Each row is followed by its class.
[-36 -10  14  19  26 -24   9  -5 -47   1 -13 -18 -24 -12  -9 -12 -11  -5
 -20 -15  16   6   7  13  25 -10  23  42 -65 -17 -18 -17   1 -19  15  14
  26  12 -11 -12  41]	Q
[ 10 -44  17  67 -12 -38   8 -41 -56  -2 -41 -36 -53 -60  -2  -9  -1 -22
 -16 -31   9   7 -14  13  -3  10  -4   8 -50  13 -16 -18   4 -23   1  13
  29  10  -1  31  33]	G
[-20   2  21  40  47  -9 -36 -40 -13 -11 -51   4 -34 -24  14   2 -27 -40
   9   8 -11 -19 -35  42  34 -14  10 -30 -63  -6 -26 -25  47  10  -6  -9
  44  -4 -17 -42  42]	A
[-12  -9  16  42   2  49 -40 -42  -5  41   8  -8 -21 -38 -10  12  -7 -39
  15  18  21 -25 -23   3 -26   7 -16  -6  52  10  -5  18  24  27  -6  48
  26 -41 -14  39 -32]	A
[  0  -1  11  13  19   9 -35 -11   9  25 -22   9 -21  14  21  27 -12 -27
  27  31 -31 -17 -25  29  -5  15   1 -36  11  20   3  -7  14  29 -16  -7
  11 -29 -21 -22  -7]	E
[ 59 -45 -10  67 -43 -10  20 -16 -23 -12 -31 -23 -13 -49   1  -1  13 -14
   3 -16  -7  23   5   2 -52   0 -18 -12   5  31   2  -1  -5  -1   0  15
   1  18  -5  42  -2]	G
[-53  10  38  -5 -26 -21 -32  16 -20 -17  28 -24  25  50 -24 -10   1  32
  -5   7 -29  27 -15  -6  17   3  20   0  11 -11 -26  34 -24 -21 -57 -12
 -21 -37 -28 -13  -4]	Z
[-50  -2  -2 -30  31   5 -16 -23  18  65  36  27 -27  42  15  22 -30 -21
 -15  25 -36 -49 -26  22  10 -16  -1  27  44 -13   1  -3  35  22  32  13
 -13 -15  -5  -8   5]	E
[-15  18  -7  -4  38   1  -7  -4  11 -21  10  30   6  43   8 -19 -22   8
 -20   5 -15 -17 -13  21  44 -30  -8  27   4  -9   8   7  59  10  11 -18
 -10  -5   0 -13  28]	Q
[ 11 -41  44  36 -40 -29   0 -49 -61  26 -26 -30 -22 -35 -23  -1  13  -8
   7  42  -8  25   7   3 -54   3  43 -25   5  10   0   0 -14 -15 -22  35
  10 -22 -19  35   3]	Q
[-25  13  35 -21 -18 -17  -8  41 -38 -11  -2 -29 -35  21  11   2   1  15
 -17  -3   8   3  22  26  -6   3  26  12  -3   7  -3  13 -18  -3 -28 -26
 -20 -55  -9 -13  10]	E
[-20   9  20  18   4 -22 -23   6  -5 -30 -32  -3  -5   8  18  13  13   0
  28  -1 -20  28   0  17  13  10  22 -15 -33  13   6  -1 -23  -8 -23 -27
  -4 -32 -10 -20   6]	N
[-11 -27   6  19  -8  20 -21 -31  11  22   4 -14  23  11 -26 -13  -8 -20
   2  15 -50  23 -15  -8 -10 -34  10 -16  33  -8 -26  34   4  13 -24  25
  -5  -4 -26   8 -25]	A
[-21 -17   5   5   0  26 -23 -19  11  36   8 -12   0  18 -15  -3 -14 -16
  -8  17 -32   0 -22   1   1  -4  -5  -4  20  -8 -22  23  -4  14 -21  21
   5  -1 -23  -1 -18]	E
[-11   2 -33 -38 -26  56 -27  72  63  -3  35  22  25  49  17  11   6  -8
 -13 -22 -23 -25 -28   0 -27  30 -76  -7  77  13   7  12 -27  44  -4 -41
 -24 -18 -10 -11 -42]	K
[-25 -10  17  24 -19 -33 -13  -9 -42 -43 -28  -5 -36 -58  16  -4 -11 -17
 -26 -16   9 -14 -41  39 -15  21 -21 -26 -34  -2 -40 -26  15  -8 -18 -14
   8  12  -6  -5  47]	A
[ 31   7 -42   7  15  29   5  -5   1 -39  -6  38  39 -25  -7 -32 -26  14
  -4   0  -7  26  31  13   8 -21 -20   5 -22 -16  -9   3  30  -4  10  35
  40  36 -13 -12   8]	Q
[-59   7  -2 -35 -15  13 -44  42  14 -21  26   9  -7  37  21  -4  -8  29
 -26 -32 -16 -22 -40  24  17  41 -49   8  13  15 -26  14 -10  20 -40 -63
 -14 -35 -17 -14  -5]	G
[ -8  -4   0  15  -9  13 -21  18 -12  -6  17 -11 -21 -28  19   5  11 -26
  -7 -51  38 -19 -26   0  19  45 -33  36  26  20  10   8 -25  -4  10   4
  11 -35   2  31 -10]	A
[-32   3  25 -32  28  13 -29 -37  -9  61  11  18 -40  48   2  -3 -20 -16
 -21  33  -9 -40  -7  27  16 -20  11  12  39   5  23   4  51  26   3 -15
  -4 -65  -2   4  12]	Q
[ 74   1 -52  10   5  55  13  -1  18   1 -26  16  12 -30  -3 -24 -21 -47
  -6 -22   4  15  54   1  -9 -11 -46  -3  19  19  20  12  23  20  22  11
  50   5  20  11 -25]	X
[ -3  -8  21   2 -18  15 -26   0 -10  -8 -10 -42  10  33 -20 -28  -3  -4
 -16   3 -16  29   5   6  11 -10  -2 -10  23  22   4  53 -16   2 -50 -26
   3 -47 -24   3 -21]	W
[ 35 -11  22  33  17   2  11 -65   2  50  -8 -13   4  26 -24  -9 -16 -35
   4  36 -34  22  26  -9   4 -84  56  11  38   0  26  34  52  10  19  41
 -14 -40  -2  26  -8]	A
[ 43  18 -61 -57 -25  42   1  65  38 -12  33  38  22  25  45 -10  18   8
 -14 -56  23  -7  53   4 -17  27 -70   4  42  18  43   0 -37  27   4 -52
 -14  -9   8   3 -19]	Z
[ 31 -44   1  45 -50  -5  15  -5  -7   4   7  -1  11 -28 -12  18  23  -6
  15  24 -34  17 -24 -13 -84  -2  -9 -17  55   4 -18  -3 -20   8  20  46
 -10  32 -13  35 -20]	K
[-22  -6  -4 -11  25  15 -12 -23  21  69  43  25 -14  58   3  13 -13 -25
   2  12 -28 -34  -7   1   1 -33  -2  26  46 -12  17   0  31  20  30  12
 -20 -15  -2   2   4]	Z
[ 29 -26   9  39 -10  15  18 -12  -3  48   5 -14   4  -2 -15  10   2 -17
  17  36 -22  20  37  -6 -59 -44  25  -4  27  -3   1  11   2  16  -1  42
 -23  -8  -8  20 -26]	M
[ 13 -34  13  36 -41 -34  15 -11 -43  -7 -36 -28 -40 -41   5   5  27 -18
 -11 -26  17  21   2   8 -28  17   1   8 -13  18   7 -14 -48 -25   6   0
  -2  -2   3  36  16]	N
[-16  -8 -28 -68 -28  20 -19  25  19  49  58  42  12  15  22  12   5  17
   1 -14 -23  -7  31   2 -47  30 -25  19  64   0   6   6 -35  23   7  -5
 -11 -31  -5   9 -32]	G
[-33  18 -21 -36  38 -13  -4  28  20 -24  25  33  -5  51  31 -11 -19   4
 -36 -43  -9 -27 -20  27  49   2 -33  53 -14 -10   5  -1  27   0  23 -52
  -3   3   5 -28  43]	W
[-45   1   5   7  29 -16   0 -28   5  20  19  21  -4  30  -7   9 -14  -4
  -2   7 -27  -1 -11   7  22 -30  13  44   8 -18   2   5  29 -10  30  25
 -13  -9   0   4  13]	N
[-44  24  26 -21  21 -12 -10  -6  -1  20  21   6 -33  50   5   0 -20 -20
 -19  -1 -20 -22 -16  17  39  -7   8  39  11   9   9   7  39  -4   5 -20
  -7 -58  10 -11  20]	X
[-12  -5  -8  17 -13  15 -12  18  11 -40  -1  -1  39  11 -16 -15   1   7
  -1 -13 -21  30 -12   0   9  -7 -19   1  14  -9 -17  31 -15  -6 -17   0
 -14  -3  -7  -1 -19]	N
[-39   1  16  12  11  -5  -7  17 -39 -22 -24 -13 -51 -15   9   3 -11  -4
 -19 -33  30 -10   8  32   8  -3  -4  25 -41 -11  -7 -16   1  -5   5 -24
   9 -14  -5 -12  31]	N
[ 13   8 -23 -70 -11  28 -14  21   5  19  -2   9 -21  18  20 -22  14 -12
 -28 -31  30  -5  57  17   8  31 -31  18   5  35  46   8 -34  11  -2 -43
  24 -61   7   6  -8]	Q
[ 13 -23  39  31 -43  -7 -22 -38 -45  18 -38 -28 -62 -40   6   6  -4  -9
  -8  31   9  -6   6  24 -59  14   5 -39  19  31   3   0   2  20 -35 -13
   1 -53  -8  44   1]	G
[ 24  -9 -72 -42   5  30  10  27  31  10  25  40  25  -2  29 -22  12 -15
 -21 -59   7  -5  27   1  11  26 -63  36   6   2  28 -12 -27  10  36 -10
  21  30  11   5  -1]	Q
[ 18 -10  21  38  30  19 -30 -46 -12  41 -47 -11 -45  -8   5  18 -27 -53
  25  36 -21 -11  -1  32  -2  -8  13 -39  -3  27  15   2  39  33  -4  12
  33 -47 -21 -11 -14]	E
[ 37 -14   4  52 -16  33 -16 -22   8   8 -14 -31  26  21 -32 -14  -7 -22
   3  12 -17  27   3 -16 -10 -28 -11 -28  34  10  11  38  12  16 -36  12
   0 -18 -20  29 -28]	Z
[-10 -18 -13 -13 -29  26 -17   7  32  40  34  -6  27  32  -9   1  10   3
  -1   1 -38  14  -5 -16 -26   5 -14   6  57   6  -7  32 -37  23 -14   0
 -25 -24 -19  20 -40]	G
[  4 -35  52  56 -22  -3 -15 -85 -60  46 -27 -24 -53 -51 -25  10  -6 -25
  13  61   6 -17 -14  18 -56 -15  23 -55   6   1 -14 -16  29   0 -18  49
  12 -19 -17  27  16]	Z
[-15   6  10  10   8 -26 -18  25   9 -23 -10   3  -6  13  29  19   1 -14
  16  -6 -28  10  -4  21   8  33  -7 -10 -38  19   4  -8 -14   0 -21 -40
  -2 -25  -8 -28   4]	M
[ 15 -26   4  64 -25   0  -6 -22 -37 -25 -41   6 -28 -64  -2   6  -7 -14
   5  11   0  -6 -25  28 -57   6 -28 -36   4  -4 -19 -24  22  10   0  14
   2  26  -3  26  14]	N
[ -6 -23   1  10 -12  69 -40 -25  19  50 -16 -10 -15  11 -19  -1  -8 -40
  -5   9 -11  -7  -7   8 -24   1 -36 -24  47  15  15  24  -4  40 -25  -5
   5 -46 -15  22 -41]	N
[ 25 -27  -7  56 -23 -44  23  -5 -34 -61 -30 -13   5 -50   0 -17  10   8
 -17 -27 -11  30 -20   9 -24  11 -16   2 -41  -1 -30  -7  -6 -28  -8  -2
  16  62 -10  12  41]	W
[-70   8  69 -10   7 -38 -16   8 -60   9   8 -28 -53   7 -13  10  -6  13
 -17   9  15  -6   3  15   6   5  44  31 -28 -25 -20  -8 -11 -18   0   4
  16 -56 -15 -18  28]	K
[ 13 -31 -15   8 -12  68 -14 -29  36  85  -7 -16 -14  13 -12  -3  -7 -72
 -21  -3 -30 -13  -7 -10 -28   0 -36  -8  60  20  16  18  -9  44 -10  -1
  13 -24  -6  27 -39]	X
[ -4 -26  14  28  -8  20 -15 -24  13  33   5 -24   9  19 -25  -6 -12 -24
   3  27 -38  25   0 -12  -7 -12   4  -6  11   3  -8  33 -13   9 -27  23
  -5 -15 -18  15 -36]	M
[ -2   1  27  -2 -36  18 -30   5  -1   8  10 -19  13  47 -19  -5   1   4
 -10   9 -19  14  -9   0 -12   2 -10 -27  44  18   1  36  -8  10 -59 -26
 -25 -52 -26   1 -19]	Z
[-51  -2  31   2 -12   7 -43 -20 -15   2   2 -29   2  17 -21 -16 -16   7
 -12  29 -31   9 -22  11   0  -3   9 -16  17  -4 -27  37  -3   4 -48 -10
  10 -26 -31  -7 -12]	W
[ 10  10 -13  -2 -16   5  -7  52  15 -88   3  -8  57  27  -3 -40   5  34
 -18 -41 -18  40 -11   1  27   0 -30   2  -7  -1 -23  46 -14 -15 -46 -43
 -10  12 -16 -19   1]	W
[  5  14 -22  33  33 -23  -4  37  25 -72 -30  20   6  -3  34   3 -12 -11
   3 -42 -17   5 -25  28  46  31 -44   0 -87  16 -14 -22  15 -11 -10 -42
  16  28  -2 -45  33]	M
[ 11  14  60  16   0  -1 -11 -20 -19  -2  -6 -12  -9  46 -25  -5 -24   8
   2  53 -25  15   5   7  12 -58  46   5  33   7  21  35  57   5  -2  20
 -18 -77  -5   8  -6]	K
[ -8 -14  -7  -9  -5  21 -15   6  15  19  -8 -25  -8  26  -3 -16  -2 -29
 -28 -24 -15   5  -9   5  26   8 -19  10  -3   7  -5  25 -29   9 -16 -12
  11 -20  -7  -3 -10]	E
[-37 -19  -8 -14   2  30 -30  -5  14  20  19   7  21  28 -10 -13  -4  -2
 -14   9 -31  -5 -29   4   2   7 -22  -3  28 -11 -15  15  -7  23 -24  -4
   1  -1 -25   0 -14]	Q
[ -5  13   0  16   0  35 -33  18   9 -49  -7   1   8  23  -7 -21 -24   0
 -23 -18   2 -10 -26  18  24   1 -53 -22  -2   1 -16  23  30  15 -44 -39
   3 -12 -20 -18   7]	Z
[-50 -14   6 -29  -7 -23   5  34 -20  24  13 -17 -39   6  21  10  36  -9
 -15 -61  18  -7  16   6   4  21   3  55 -18  -7  14 -15 -66 -18  23 -29
 -16 -28  11   1  15]	N
[ -1 -20   0  15  -8  20  -5 -15  16  34   9 -22  19  24 -22  -8  -1 -20
  -7  12 -34  18 -12  -9   5 -13   3   6  24  -1 -12  36 -19   1 -14  32
  -4 -10 -17   1 -25]	E
[ 36 -14 -23  15 -28  21   5  26  21 -23  10  -9  72  31 -25 -30  13   7
  -1  -8 -32  51   4 -24  -5 -16  -9   0  34   0  -2  40 -25   1 -22   7
 -17  13 -20  10 -32]	Q
[  4 -30  11  13 -37 -26   3  -1 -33   4 -25 -25 -57 -34  21   8  15 -25
 -24 -18  13  -9 -10  18 -29  43  -9   1 -10  20  -3 -11 -40  -5  -3 -12
   7 -11   6  28  15]	E
[-10 -21  22  23  24   1   1 -74   2  98  24  -4 -26  44 -20   9 -10 -46
   8  30 -24 -17   2 -12   6 -56  37  25  24  -8  24   7  38   2  35  47
  -9 -29  -1  14   3]	Z
[-28  10  15  39  12  24 -21 -16  -4 -39 -28 -20  -5  -4 -25 -30 -40 -13
 -24  -4 -27  11 -26  12  40  -6 -20  -3 -36  -1 -33  23  41  -3 -46  -8
  33   0 -19 -20  11]	X
[-45   1  -6   0   5   9 -28  24  20 -35   6  -2  -1  22   6 -15 -21  -5
 -31 -18 -26  -1 -30  18  32  23 -49   9 -26  -2 -30  17  -5   8 -37 -37
   1   3 -14 -19   2]	M
[ 14 -12   1  26  31  22   2 -61  17  69   8  14 -10  26 -13  10 -32 -31
   6  54 -36 -16  -7   7  -6 -62  26   9  51  -6   8  17  63  24  34  61
  -5 -22  -5  23 -14]	E
[ 12   8 -11  11 -19  41 -33  26  20 -24  15  11  40  32 -10  -9 -11  13
   8  16 -24   1 -15  -3 -20  -9 -39 -39  62  -6 -13  26  15  32 -42 -12
 -23   5 -19   3 -26]	Z
[-13 -18 -13  11 -19 -29  -3  23 -29 -46 -23  -1 -35 -43  35  -8  10  -4
 -37 -53   9 -20 -36  34 -14  48 -56   6 -36   9 -23 -27 -20  -7  -7 -53
  17  47  -3 -11  49]	W
[ 36 -18 -17   9 -41  35  -4  22  19  22  44   2  34   3  12  10  15   6
  37  27 -15  12  10 -33 -52  -1  12   2 102 -10  18  31 -45  26  15  50
 -36  -7   3  62 -71]	E
[-31  15  -9 -21  21   2  -9  11  21   2  23  35  -1  41  17   7 -12   1
  -9 -12 -14 -21  -9  17  20 -16 -18  34  31 -10  17   4  26  11  28 -20
 -30 -23  11  -4   7]	N
[-29 -11   9 -39 -30  45 -40   2  21  60  -4 -25 -44  40   4  10  14 -30
 -22  -6   3 -16   7   5 -20  26 -28  -7  63  36  35  26 -54  39 -27 -57
 -19 -75 -12  27 -44]	N
[  9   6 -20  -6  10  20  -6 -16 -10 -20  -7  20   6 -22   2 -23 -35  10
  -8   6 -11  20  32  24  13 -19  -6   2 -26 -10 -18  13  25  -4  -2  35
  41  10 -10 -12   1]	E
[  7 -15  14  37  20 -11 -11 -41   8  35 -23  -4 -14   5   7  17  -1 -36
  29  27 -43   7 -18  11   5  -6  28 -12 -21  10   0   1   5   4   1  29
  18 -12 -23 -17  -2]	E
[-10 -29   8   1 -29 -10  -7 -11 -29  36 -15 -11 -66 -33  24  15   8 -32
 -25  -4  14 -37 -28  27 -35  46 -21 -11   9  14  -9 -27 -29  11   5 -11
   6  -9   4  16  14]	E
[-13 -18  25  -9 -53 -23 -13  13 -35   0 -13 -18 -51 -19  22  13   6 -10
 -23   1  -3 -16 -19  29 -45  42  -8 -16  15  19  -8  -6 -31   5 -21 -27
 -15 -29  -2  17   9]	E
[-27   1   3 -54 -38  31 -37  33  25  29   7 -21 -23  46  13  -1   8 -24
 -45 -29   3 -21 -19  14  -4  28 -34 -10  59  37   3  25 -43  31 -36 -74
 -24 -71 -15  -1 -26]	A
[ 31 -30  15  75 -27 -26  29 -33 -37  -8 -35 -22 -16 -57 -15  -5   1 -34
  -3  -2 -19  26  -8  -2 -37  -1   8  -2 -22   8 -17 -10  11 -25  -5  35
  19  25   3  23  22]	X
[ -1  17 -25 -27  11  23 -14  12 -11 -51  -9  36  11 -15   9 -36 -30  13
 -24 -16   6   3  23  35  26   5 -37  -1 -32  -8  -7  -1  32  -1 -11 -10
  36   0  -4 -29  19]	Q
[-25  -7  20  -8  22  38 -18 -66  21  99  13  14 -42  33  -9  12 -34 -49
  -3  46 -52 -34  -5   7 -11 -37  14   5  55  10  20   7  61  28   2  23
  -2 -45  -4   8 -11]	X
[  5  -1  -7  23  11   4 -26   4  16  -9 -34  17  -9   2  27  17   3 -23
  31  -9 -23   5  -9  16   1  11 -11 -15 -11  15  14 -12  -9  14  -1 -22
   7  -6  -8 -13  -5]	N
[  7 -10  -4  37 -34 -32   1  22 -28 -80 -11   8   3 -44  17  -3   6  39
  -4 -13  -9   5 -29  25 -34  21 -36 -18 -13   4 -37 -12  10  -4 -22 -18
 -14  37  -9   8  32]	G
[-45 -12   0 -14  30 -11  -2 -34   9  57  28  21 -23  38   5  12  -2 -20
  -5  -3 -27 -18  -9   7  23 -24   8  49  26 -11  18  -1  13   0  45  13
 -17 -16   6   7   7]	N
[ -29  -11   54  -42  -44   14  -49   10  -12   56   11  -45  -23   52
   -9    2   12  -22  -17    3  -12    3    5    0  -19   15   20  -16
   76   30   18   47  -43   23  -60  -48  -30 -114  -21   16  -43]	A
